(in the rows, 128 means zero)
Each row of numbers belongs to one of the objects below and depends on some of the facts about them. Some rows are named. Which object is each other row?

Some rows with their names:
klunidrul: [136 103 112 150 134  95 104 115 161 115 136 101 120 129 129 138 106 138
  94 132 160 112 138 109 100 127 126 108 148 141 117 114 102 129 107 162
 164 142 123 153 122  94]
vuplu: [133 130 103 145 138 102 103 109 155 118 131  92 108 121 109 154  96 142
  94 131 176 107 139  98 100 120 122 115 138 140 106  94 110 120 104 159
 168 144 111 163 131 103]
librun: [134 157  95 124 115 146 129 136 128 174 123  81 116 130 111 180 132 138
  79 139 175 140 134 137 137 111 102 136 103 141 126  96 129 122 125 102
 165 135 133 146 126 110]
batu: [152 136 117 117  92 131 124 145 133 150 147 115  90 113 142 129 151 123
 111 139 155 151 151 134 107 133  91 146 140 155 147 128 123 134 142 115
 140 167 178 117 114  98]
bripopir: [129 202  78 117 120 158 126 125 119 179 114  68  95 115  78 205 117 142
  78 136 202 133 135 118 136 100  97 147  86 139 107  62 143 108 118  98
 173 139 112 162 142 127]
vupan: [143  43 137 144 101 112 135 162 153 159 147 116 169 164 194 116 170 126
  85 144 108 155 134 185 138 139 116 107 146 145 175 181  92 157 142 110
 143 126 186 105  87  72]
telol: [144  20 170 167 125 105 150 102 146 138 135 147 166 166 206  75 158 142
 119 148  71 142 138 164 132 134 130 102 151 158 167 194  91 141 133 142
 143 127 166 128  94  72]
fabrisku: [147 121 128 128  97 119 121 128 134 120 146 126  78 107 144 102 142 131
 128 140 150 143 149 125  92 140 107 141 151 155 147 130 119 123 138 136
 131 172 170 119 124 112]
fladru: [129 105 122 148 118 119 127 121 138 126 128 105 114 132 138 124 131 147
 106 140 148 134 132 141 118 128 129 120 129 144 141 123 111 118 126 133
 146 137 138 135 127 121]
vuflek: [122 183  93 134 127 142 122 103 121 136 112  82  78 108  81 168 106 153
 102 137 195 123 132 107 116 110 118 140 100 141 106  63 136  95 113 128
 161 145 102 164 154 148]
koplikla: [150 110 137 133  97 108 115 134 137 124 138 114  96  90 143  96 152 106
 136 166 153 154 151 119 104 144 117 146 152 146 149 112 129 106 142 136
 128 154 160 115 133 107]
fatekun: [119   4 142 141 106  86 130 145 184 100 139 137 156 159 214 101 188 123
  99 153  76 145 116 167 111 178 135  79 147 155 162 190  97 151 133 117
 138 135 168  99  72 106]
kudrun: [126 132 114 143 121 125 126 116 132 129 122  98 101 125 119 138 123 151
 104 138 165 129 132 129 117 122 127 126 120 145 130 104 118 110 123 131
 151 139 127 143 135 132]
mestu: [124 190  94 140 124 140 120 106 119 133 108  82  75 106  79 160 104 165
 105 136 197 121 130 113 111 109 125 146 101 148 111  66 130  96 119 126
 164 140 106 159 150 153]
skupon: [135 125 129 148 137 136 144  78 124 151 113 115 117 132 130 134 122 151
 113 143 132 127 138 119 131 109 116 128 111 155 121 116 126 109 116 134
 163 138 116 167 132 109]
rupetul: [140  24 138 158  99 101 158 147 144 103 155 117 132 157 188 108 154 154
 102 140  77 145 119 178 101 117 165  74 172 134 169 191  83 145 136 130
 123 150 173 102 136  77]
bruska: [136  26 153 162 108  95 132 139 155 116 145 130 150 158 196  78 158 141
 110 145 102 144 131 175 119 148 140 100 160 149 175 183  83 142 138 140
 130 130 176 105 100  95]
trodrom: [138  31 153 166 105  96 130 142 152 114 141 130 149 155 194  72 157 150
 113 145 104 143 129 181 113 148 144 106 161 154 180 184  80 144 144 138
 133 126 179 101  95  98]

Some facts about the objects:
zeflibrek givos:flefon loti:brofa
kludruk givos:luflas loti:pubran
stobaklur givos:fatekun loti:briklik
skege givos:mufesku loti:fuskul
sterim loti:pogul
nufe givos:pevol loti:tretu
boflom givos:renun loti:plubraku
mudru loti:grefar
bugam givos:plestodan loti:plita
kubrir givos:masun loti:briklik
soflik givos:fizutes loti:malur
beze givos:vuplu loti:segron
griskol givos:beze loti:segron
stibri givos:fladru loti:skitufi
dragrol loti:mudon
skamo loti:nosto
zasik givos:raskem loti:plasek
deral givos:dretren loti:segron
ruklu givos:planefu loti:batu
raskem givos:vunin loti:plasek
teko givos:brisi loti:koplikla
telol loti:gruras
siga givos:teko loti:koplikla
briga givos:fliflel loti:pogul
kudrun givos:matek loti:grefar
brokla loti:plubraku
skupon givos:truzan loti:gruras
bobin givos:boflom loti:plubraku
luzim givos:rupetul loti:kledak
vupan loti:batu
lafenok givos:folum loti:plibris
toraklun givos:lotin loti:batu
ploron loti:pubran
brisi givos:skidru loti:koplikla
nazar givos:bobin loti:plubraku
skudrus givos:klobru loti:koplikla
tramar givos:nati loti:flide
kuni givos:laka loti:kledak
listos givos:kludruk loti:pubran
midil givos:stobaklur loti:briklik
flefon loti:brofa
plestodan givos:fustok loti:plita
bruska loti:fuskul
vigu givos:nipek loti:plazi
skidru givos:binus loti:koplikla
laka givos:luzim loti:kledak
klemar givos:klibropla loti:plozik
mufesku givos:bruska loti:fuskul
zabras givos:brokla loti:plubraku
podun givos:ribi loti:lemo
butol givos:skege loti:fuskul
mestu givos:vigu loti:plazi
bukosok givos:sugrepom loti:lemo
lotin givos:ruklu loti:batu
fesik loti:malur
lagros loti:plibris
treskul givos:sede loti:feflik
koler givos:bakler loti:flide
fatekun loti:briklik
fizutes givos:fesik loti:malur
visul givos:skupon loti:gruras
rafli loti:skitufi
mopa givos:grodil loti:debonik
brustel givos:kudrun loti:grefar
binus loti:koplikla
dretren givos:grurum loti:segron
fladru givos:rafli loti:skitufi
traketros givos:kuni loti:kledak
luflas givos:stugriko loti:pubran
stugriko givos:ploron loti:pubran
droklori givos:kubrir loti:briklik
dragokom givos:koler loti:flide
folum givos:lagros loti:plibris
gruzenem givos:bugam loti:plita
planefu givos:vupan loti:batu
vunin givos:pibar loti:plasek
vigrum givos:givi loti:gruras
stifli loti:broflubran
renun givos:flaben loti:plubraku
nipek givos:pligis loti:plazi
rupetul loti:kledak
baskom givos:klaga loti:pogul
vuflek givos:stifli loti:broflubran
lavilen givos:tramar loti:flide
sugrepom loti:lemo
masun givos:vemom loti:briklik
grodil loti:debonik
klunidrul givos:deral loti:segron
daser loti:plasek
grurum loti:segron
stenur givos:soflik loti:malur
pluskiklok givos:librun loti:batu
flaben givos:zabras loti:plubraku
stezis givos:lavilen loti:flide
deplaklor givos:bukosok loti:lemo
driki givos:nufe loti:tretu
vuplu givos:klunidrul loti:segron
vuplo givos:treskul loti:feflik
mito givos:visul loti:gruras
bripopir givos:pluskiklok loti:batu
truzan givos:vigrum loti:gruras
klobru givos:siga loti:koplikla
librun givos:toraklun loti:batu
fekugin givos:listos loti:pubran
guska givos:nibrok loti:brofa
flistezum givos:satrem loti:plozik
fliflel givos:sterim loti:pogul
klaga givos:briga loti:pogul
matek givos:mudru loti:grefar
skububus loti:luski
fadril givos:traketros loti:kledak
trodrom loti:plazi
sede loti:feflik
klibropla loti:plozik
bakler loti:flide
nati givos:dragokom loti:flide
givi givos:telol loti:gruras
ribi givos:deplaklor loti:lemo
fustok loti:plita
dukla givos:groda loti:malur
mutus givos:dukla loti:malur
satrem givos:klemar loti:plozik
bugo givos:guska loti:brofa
pibar givos:daser loti:plasek
pevol loti:tretu
pligis givos:trodrom loti:plazi
nibrok givos:zeflibrek loti:brofa
vemom givos:midil loti:briklik
groda givos:stenur loti:malur

Which object is each row?
No name comes twice in this set of rows, the named rows included.
[132 118 102 142 111 129 153 124 124 115 135  88  88 127 120 162 122 163
  98 135 133 132 119 137  99  94 153  98 135 130 128 120 114 116 122 123
 140 159 130 137 168 111] : kuni
[131 157  93 140 141 109 101 103 150 121 124  84  96 113  89 168  88 144
  92 129 191 104 138  87 100 114 118 123 128 139  95  75 118 112  99 158
 172 146  99 172 140 113] : beze
[131 178 109 139 144 150 141  66 112 157 102  99  92 116  92 165 105 156
 111 140 164 120 139  97 129  96 109 142  91 153  99  75 143  93 109 130
 173 141  92 187 150 126] : mito
[105 163  83 114 125 131 121 108 150 119 107  90  82 110  96 190 134 139
  91 144 171 123 117 100 108 139 114 118  87 150  94  70 149 103 109 105
 170 148  94 157 127 161] : droklori
[137  55 126 153 103 111 156 139 136 106 148 107 118 147 165 126 143 156
 102 138  96 141 117 165 101 109 162  81 159 133 154 167  93 135 131 127
 129 154 160 114 147  88] : luzim
[112  84 112 128 115 109 126 126 167 110 123 113 119 135 155 145 161 131
  94 148 123 135 116 133 109 158 124  99 117 152 128 129 123 128 121 111
 155 141 131 127  99 133] : vemom
[138  88 120 136 107 126 133 151 143 165 138 102 147 151 161 141 154 131
  83 142 135 148 134 165 138 128 110 118 129 144 156 146 107 143 136 106
 152 130 164 121 103  88] : ruklu
[143  24 142 163 125  72 109 133 177 104 152 125 157 153 187  93 131 131
  98 137 113 122 138 143 102 146 135  89 178 144 151 173  75 152 120 167
 147 136 161 124  94  67] : grurum
[137 111 113 132 109 132 131 147 138 168 133  95 137 143 144 154 147 133
  82 141 147 146 135 157 138 123 108 124 120 143 146 130 114 136 132 104
 156 132 154 129 111  95] : lotin
[142  46 160 163 128 112 148  96 140 141 130 139 154 157 188  90 149 144
 117 148  86 138 139 153 134 128 126 108 142 157 155 175 100 133 128 140
 148 131 154 138 104  81] : givi
[127 182  78 131 118 147 150 110 110 123 123  69  59 108  73 197 101 168
  95 131 170 123 119 110 100  78 146 114 111 128 101  72 134  97 112 118
 153 164 100 160 191 131] : fadril

The same objects again, as new rows of numbers:
Some rows with their names:
plita: [127 143 117 153 116 118 148 151 118 183 143 100 118 155 130  89 169  98
  92 126 151 129 154 168 130 191 114 140 144 124 139  92 180 125 180 133
 151 121 160 116 154 141 136 115 126 119  86  76 131 177 100 171 172 133]
griskol: [136 146 126 106  93 104 148 149 115 203 130  96  75 118 143  70 188 151
 110 158 188 128 147 135 140 155 106 161 117  65 122  70 162  62 165 146
 141  55 137 108 151 132 151 117 115 126 104  79 101 163 140 185 205 139]
visul: [132 129 122 135  92 126 183 161 119 190  90  93 104 127 122  79 170 153
 111 159 185 131 163 152 185 148 100 139 132  92 112  81 151 105 158 119
 133  88 147 128 171 150 140 132 115 106 126  95 134 181 120 184 193 154]
kuni: [141 138 125 103 115 124 127 178 127 175 126 101 117 114 120  92 177  93
  64 125 160 150 153 160 114 183  96 132 124 116 131  89 149 130 154 147
 146  73 153 118 141 144 130 104 116 139 116 116 158 149 102 204 183 151]
lotin: [161 147 112 108  90 121 156 156 123 146 160 113 106 141 117  86 151  41
  89 117 169 133 174 163 159 187 100 149 140 118 121  94 159 127 164 126
 135 125 155 118 142 123 130 109 126 109  69  98 147 146 136 180 182 139]
masun: [147 126 111 155 122 113 162 155 136 184 100  86 111 116 131  86 149 106
 116 133 155 146 136 149 126 181 116 139 145  77 141  87 176 106 169 141
 135 109 127 122 157 144 147 106 113 128  94  70 149 173 155 199 198 171]
koplikla: [132 150 106 160 105 105 153 151 113 157 133 107 122 148 135  96 170 101
  83 106 137 136 149 185 126 181  89 129 142 117 132  88 175 120 176 142
 175 109 169 106 159 121 136 118 134 132  93  62 119 170 109 167 172 147]
plasek: [118 145 114 148 117 118 146 149 114 183 141  96 118 158 127  92 166  90
  90 124 157 129 158 168 132 191 115 138 143 127 134  96 179 120 182 139
 151 119 157 119 153 145 138 116 122 115  84  72 132 182 100 176 169 133]
rupetul: [142 126  98 128 130 128 123 161 124 114 159 105 128 101 127 107 149  47
  43  95 108 143 166 182  89 207  86 146 152 147 137 125 127 194 152 148
 143 130 162 105 148 115 133  97 150 129  88 133 174 152  80 185 161 131]
klibropla: [136 127  82 155 120 126 161 132 118 113 162  98 128 113 136  99 138  43
  62  98 111 130 173 172 111 195  97 150 167 134 131 132 137 178 163 143
 141 144 156 113 156 116 144 106 151 108  65 106 149 165 104 164 155 128]
dragrol: [135 138 105 134 106 123 163 149 120 162 133  99 118 125 130  86 163  83
  81 125 151 136 160 157 132 177 104 138 144 108 128 101 157 123 163 139
 144  99 149 121 150 137 140 114 124 119  91  92 135 163 122 181 171 145]
renun: [130 140 124 120  96 148 156 153 114 173 120 100 128 110 145  93 178 102
 100 112 156 146 158 138 131 172 123 133 182 145 156  91 157 127 166 118
 141  72 145 108 163 137 129 113 141 122  90 111 145 147 135 195 177 150]
mopa: [134 146 127 113  93 119 168 162 123 214 106  94 110 135 124  74 184 121
  99 149 196 143 151 137 153 157 113 126 121  82 121  70 172  72 165 139
 146  50 141 133 146 160 138 120  94 126 113  78 122 160 141 195 191 162]
klunidrul: [137 138 105 128 106 108 144 135 113 152 158  99  83 106 150  81 165 112
  92 133 146 122 158 152 120 174  98 172 140  93 127 100 145 115 163 148
 138 101 144  98 156 109 154 111 143 117  79  93 115 164 121 170 187 122]
flefon: [151 115  84 171 127 129 190 125 124 119 177 104 137 100 135  92 149  42
  50  96 113 121 156 161 105 191 109 150 163 103 147 134 137 192 167 126
 141 145 176 123 152 116 143  94 167 102  63 108 140 156 107 158 156 115]
pligis: [139 127  93 150 119 125 178 134 120 142 155  97 128 114 131  90 154  57
  63 109 137 127 161 157 119 183 109 142 153 106 135 121 145 158 167 136
 143 121 161 125 150 131 143 104 142 107  75  98 137 162 116 171 163 131]
bruska: [136 127  82 155 120 126 161 132 118 113 161  98 128 113 135  99 138  42
  62  99 111 130 173 173 111 195  97 150 167 135 131 133 137 179 163 143
 141 144 155 113 155 116 145 106 151 108  65 106 149 165 104 165 155 129]
telol: [134 114  85 172 113 132 176 138 116 107 137  98 117 110 133  99 132  90
  81 117 114 121 182 182 151 180  87 159 172 137 121 131 122 194 156 122
 129 166 159 111 180 112 147 121 163  92  86 120 157 184  89 157 163 126]

Which object is each row?
No name comes twice in this set of rows, the named rows included.
[137 141 112 121 101 107 146 139 114 169 148  98  81 109 147  78 173 126
  98 142 159 123 155 147 126 167 100 168 132  83 125  89 150  97 164 147
 139  86 142 101 154 116 153 112 134 120  87  89 111 164 128 175 194 128] : vuplu
[130 137 117 127 101 148 154 149 113 156 130 101 130 106 147  97 170  90
  94 103 142 145 163 143 124 178 120 138 189 155 158 101 152 145 166 118
 141  88 147 104 164 129 130 111 150 119  82 116 149 148 129 189 171 145] : flaben
[149 114  81 184 140 116 155 136 133 117 137  89 121 101 140 102 117  56
  93  99  98 139 151 172  98 207 104 155 177 113 148 127 153 176 167 142
 132 172 137 108 165 114 152  97 150 116  62  89 168 175 130 179 174 149] : fatekun
[123 146 132 142 107 138 139 156 112 191 132 104 123 144 143  93 182 117
 109 116 151 138 151 154 129 188 128 138 175 154 162  83 182 126 181 114
 150 101 158 104 164 141 126 116 142 122  86  91 139 164 110 182 174 137] : plubraku
[148 116  89 177 135 116 156 141 134 133 128  88 119 105 138  97 125  67
  99 108 113 141 147 168 105 200 107 151 169 103 146 117 159 159 167 143
 133 157 135 112 162 122 151 100 141 119  71  84 163 175 137 183 180 154] : stobaklur
[128 144 117 149 115 106 131 141 113 172 161 103  89 141 146  85 173 124
 103 134 142 118 151 166 120 190 108 167 142 113 138  90 172 116 178 138
 147 125 156  97 159 118 146 113 144 118  78  78 115 178  98 163 183 115] : segron
[144 140  76 157 103 108 169 137 112  98 140 105 131 109 140 105 147  60
  56  82 109 140 163 188 112 176  68 131 155 116 122 118 137 155 158 156
 172 114 165 103 159  98 144 111 152 128  83  83 129 155 123 165 161 152] : skidru
[162 144 106 114  94 122 154 152 122 132 168 114 108 137 119  89 145  30
  85 110 157 131 176 168 153 193  97 152 147 126 123 103 155 141 164 126
 134 138 158 115 143 117 131 108 134 107  62 103 151 147 131 175 177 135] : ruklu
[141 155 113 120  82 103 176 160 116 182  94 102 116 127 129  84 185 123
  86 124 181 149 144 159 148 144  83 110 117  71 112  68 166  66 160 153
 176  35 153 121 150 136 138 122 104 143 123  58 106 152 154 191 192 179] : skudrus
[133 127 114 144  97 127 182 156 119 175 100  94 106 124 124  83 162 142
 105 151 171 129 167 159 178 154  98 142 140 101 114  91 145 123 157 120
 133 103 149 124 173 143 142 129 125 104 118 100 138 182 114 179 187 148] : skupon
[160 155 130  89  80 119 160 168 125 189 136 111  99 149 112  76 171  75
 104 140 207 137 164 148 176 170 108 138 120  95 117  67 174  80 166 124
 137  85 149 127 137 142 127 115 102 117  89  86 134 143 151 193 198 154] : pluskiklok
[142 134 116 111 121 126 126 172 126 154 137 102 121 109 122  97 167  76
  57 116 143 148 158 167 106 191  93 137 133 127 133 101 142 151 153 147
 145  92 156 113 143 134 131 102 127 136 106 122 163 151  95 197 176 144] : laka
[140 141 134  94 109 123 130 183 127 194 115 100 114 118 116  87 185 108
  71 136 178 152 149 153 122 175  99 127 114 105 129  77 156 108 154 146
 147  55 149 122 138 152 129 107 104 143 126 110 152 149 110 210 191 158] : traketros
[143 143  84 151  98 107 171 141 113 115 130 106 127 113 138 100 154  71
  62  89 124 142 159 183 120 169  72 126 149 106 120 109 142 137 158 156
 173  98 163 107 157 105 143 113 142 131  91  78 124 155 129 171 167 157] : brisi
[159 158 137  83  76 118 161 173 126 205 128 111  96 152 110  72 178  86
 110 146 219 139 160 143 182 165 110 135 112  88 115  59 179  66 166 124
 138  71 147 130 135 150 127 117  94 119  96  81 131 144 158 197 203 158] : bripopir

The same objects again, as new rows of numbers:
Named rows:
bripopir: [162 104  86 125 139 130 101 141 143 138 160 108 155 135 185 127 116  74
 138 137 113 134 117 146 111 125 134 109 123 114 121 114  36 153 153 110
 159]
lemo: [143 121 136 125 128 117 122  99 130 138 123  97 153 121 126 130 107 152
 120 107 141 124 137 121 117 132 130 123 127 117 106 122 139 143 152 118
 110]
nazar: [149 127 100 121 131 128 145 108 123 144 159 101 168 133 177 112 132   8
 144 151 128 131 120 114 107 123 149 105 119 106 105 120  33 139 147 132
 138]
gruzenem: [156 113  93 116 140 133 121 107 138 137 145 108 149 113 180 114 130  57
 140 144 123 132 108 119 114 120 136 107 122 108  96 119  58 147 160 117
 135]
fesik: [126 148 160 116 136 130 140 122 113 134 108 125 117 137  93 131 116 152
 103 138 138 110 143 125 133 112 122 146 126 139 157 161 218 148  77 113
 129]
vuplo: [155 114  93 116 140 133 122 108 137 137 146 108 146 114 180 115 131  56
 140 144 122 133 109 120 114 120 136 106 122 108  98 119  59 146 160 116
 136]
plubraku: [135 138 150 133 118 114 150 103 109 144 141  89 167 144 121 126 115  86
 122 111 143 125 155 118 110 135 144 121 127 114 121 120 114 131 137 135
 117]
pibar: [137 140 137 113 140 119 132 122 132 139 127 122 152 124 127 130 117 170
 124 142 138 115 135 122 121 129 130 136 122 138 121 143 163 138 100 121
 114]
stifli: [131 150 161 115 139 116 138 132 122 136 127 127 141 130 106 132 123 191
 114 138 140 112 149 128 126 132 128 146 126 147 140 147 202 131  81 120
 112]
listos: [149 113 129 114 139 134 136 113 107 136 157 116  94 109 182 111  96 100
 136 125 122 141 112 116 114 111 127 116 109 116 115 122  67 134 143 109
 141]
plestodan: [139 138 137 114 140 122 132 123 128 137 132 121 144 124 132 126 123 149
 124 141 135 118 134 124 122 128 130 133 124 134 124 139 153 137 107 119
 119]
treskul: [143 133 127 116 140 124 130 120 129 137 136 117 145 121 143 123 128 123
 128 141 130 122 128 124 120 126 132 126 124 128 118 133 129 139 120 118
 123]
masun: [155 138 119 126 145 125 124 120 139 142 127 120 113 118 138 100 173  87
 123 132 130 119 120 125 104 124 116 114 122 131 129 115 127 133 115 122
 137]
dragokom: [130 117 152 118 138 107 135 150 135 132 128 132 140 120 135 111 160 138
 129 170 114 121 148 141 131 112 121 131 136 118 131 142 124 135 123 120
 111]
stezis: [146  93 109 120 138 118 124 134 145 133 142 120 143 110 183  99 166  48
 146 174 102 135 121 136 123 105 126 105 134  92 104 122  29 145 177 118
 127]
stobaklur: [143 156 152 124 145 118 132 132 132 142 118 129 110 125 102 109 169 154
 110 130 139 109 140 129 109 131 111 134 122 149 148 129 198 125  76 123
 126]
mutus: [151 111  94 118 136 146 124  97 128 135 126 106 123 121 165 112 124  17
 128 146 120 131 104 117 121  99 130 106 123 100 116 133  76 163 156 109
 153]
rafli: [131 151 160 115 140 117 138 132 122 137 127 127 142 129 107 132 122 192
 114 140 139 112 150 127 126 132 127 146 125 148 139 148 199 131  81 120
 112]

Which object is each row?
No name comes twice in this set of rows, the named rows included.
[134 135 138 116 136 136 135 114 118 134 114 118 120 132 117 123 119 108
 112 140 133 117 129 122 129 107 125 133 126 126 145 152 170 153 103 112
 138] : soflik
[140 113 167 125 127 124 137 101  93 135 144 103  84 115 143 122  75 160
 119  85 133 140 136 118 116 118 121 126 115 118 123 117 120 129 151 107
 126] : pubran
[138 106 130 119 138 113 130 141 139 133 134 126 140 115 159 105 163  93
 137 172 108 128 134 139 126 108 124 118 135 106 117 132  77 140 149 119
 120] : tramar
[147 117 105 118 136 143 126 102 126 135 124 109 121 123 153 116 122  40
 124 143 124 128 109 119 123 101 129 113 125 106 125 138 100 161 143 110
 149] : dukla
[121 130 174 118 138 102 140 157 129 132 122 139 138 125 111 117 156 183
 120 168 121 114 161 144 135 116 117 145 136 130 145 152 171 129  96 122
 103] : bakler
[150 111 134 137 127 116 101 140 131 136 144  97 151 147 130 144  95 158
 115  97 127 127 152 154 115 138 126 126 132 124 140 115 117 146 146 110
 142] : batu
[152 120 114 123 139 123 107 152 136 138 152 116 153 141 153 134 112 131
 127 135 121 125 135 149 116 131 129 126 125 132 139 127  96 146 119 112
 148] : toraklun
[141 135 142 123 140 117 114 162 130 137 145 123 150 149 123 143 110 189
 116 133 128 116 152 152 121 136 126 143 126 148 156 140 158 140  84 113
 139] : planefu
[154 106 115 114 139 137 133 108 109 136 160 113  95 106 197 109  97  75
 142 127 119 145 104 113 112 109 128 108 109 109 107 116  38 137 159 108
 146] : fekugin
[142  99 119 120 138 115 127 137 141 132 138 122 141 112 171 102 164  71
 141 172 105 131 128 137 124 106 125 112 134  97 111 128  53 142 163 119
 124] : lavilen
[126 123 163 118 138 105 137 154 132 132 125 135 138 123 122 115 159 160
 125 169 118 118 154 142 132 114 120 138 136 124 137 147 147 132 110 121
 108] : koler

